Read these off the table that follows. Rows and columns are numbered from 1.
1) What is the entry at row 1, column 2?
2) What is the top-left entry?
3) What is the entry at row 2, column 1?
4) What is the entry at row 1, column 3?
5) What is the entry in the top-right corner?
6) What is the entry in row 3 and column 1?
[[5 5 5 4 5 4 2 3 4 5 3 1 5 3 4]
 [7 3 3 4 6 5 2 2 3 3 1 0 7 4 4]
 [5 3 4 2 4 4 4 3 5 4 3 3 5 3 6]
 [4 5 4 6 5 6 4 3 1 2 3 3 5 3 2]
 [4 3 4 1 4 5 2 2 4 4 2 4 4 5 7]
 [6 3 3 4 5 3 3 4 5 5 3 1 4 4 3]
 [5 4 5 2 5 4 4 2 4 4 3 2 6 4 7]
 [4 4 5 4 3 3 4 5 4 5 4 3 3 2 3]
 [3 6 5 6 4 5 4 2 1 3 5 4 3 4 1]
 [4 2 2 4 4 4 1 7 6 3 2 3 3 2 3]
 [4 5 6 4 4 4 4 2 3 5 4 3 3 4 4]
 [4 3 4 0 4 3 4 3 5 5 3 4 4 4 7]
 [6 4 4 3 5 3 3 4 5 5 3 1 5 3 4]
 [5 4 5 2 4 4 4 2 4 4 3 3 6 4 6]]
1) 5
2) 5
3) 7
4) 5
5) 4
6) 5

Read these off the matrix that follows. Rows and columns are numbered from 1.
1) The bottom-right entry?
2) The entry at row 2, column 2?
3) The entry just left of 132?
4) The entry directly below the largest entry?
5) The entry in row 3 and column 3?
6) The entry just left of 198?
7) The largest entry?
8) The entry at row 1, column 1?
[[140 101 126 131 155 186 175 142 177  97  26 124]
 [121  55 108 160 135  96 139 109  89 124  87  56]
 [204 174 194 207 200 191 218 193 204 198 190 191]
 [139  31 114 195 160 115 163 120  95 131  57  34]
 [ 93 149 113 106  80  46  53  96  59 147 220 124]
 [141 185 152 123 153 170 148 159 164 139 146 175]
 [131  45 110 170 141 110 148 113 100 122  68  53]
 [142 116 133 126 160 193 177 149 181 100  38 134]
 [133  32 110 187 151 109 158 115  92 127  60  33]
 [122  55 107 160 132  96 137 108  89 124  88  56]
 [129  47 110 179 149 105 150 115  90 129  75  44]
 [125 185 138  91 122 151 117 140 155 122 150 183]]
1) 183
2) 55
3) 160
4) 146
5) 194
6) 204
7) 220
8) 140
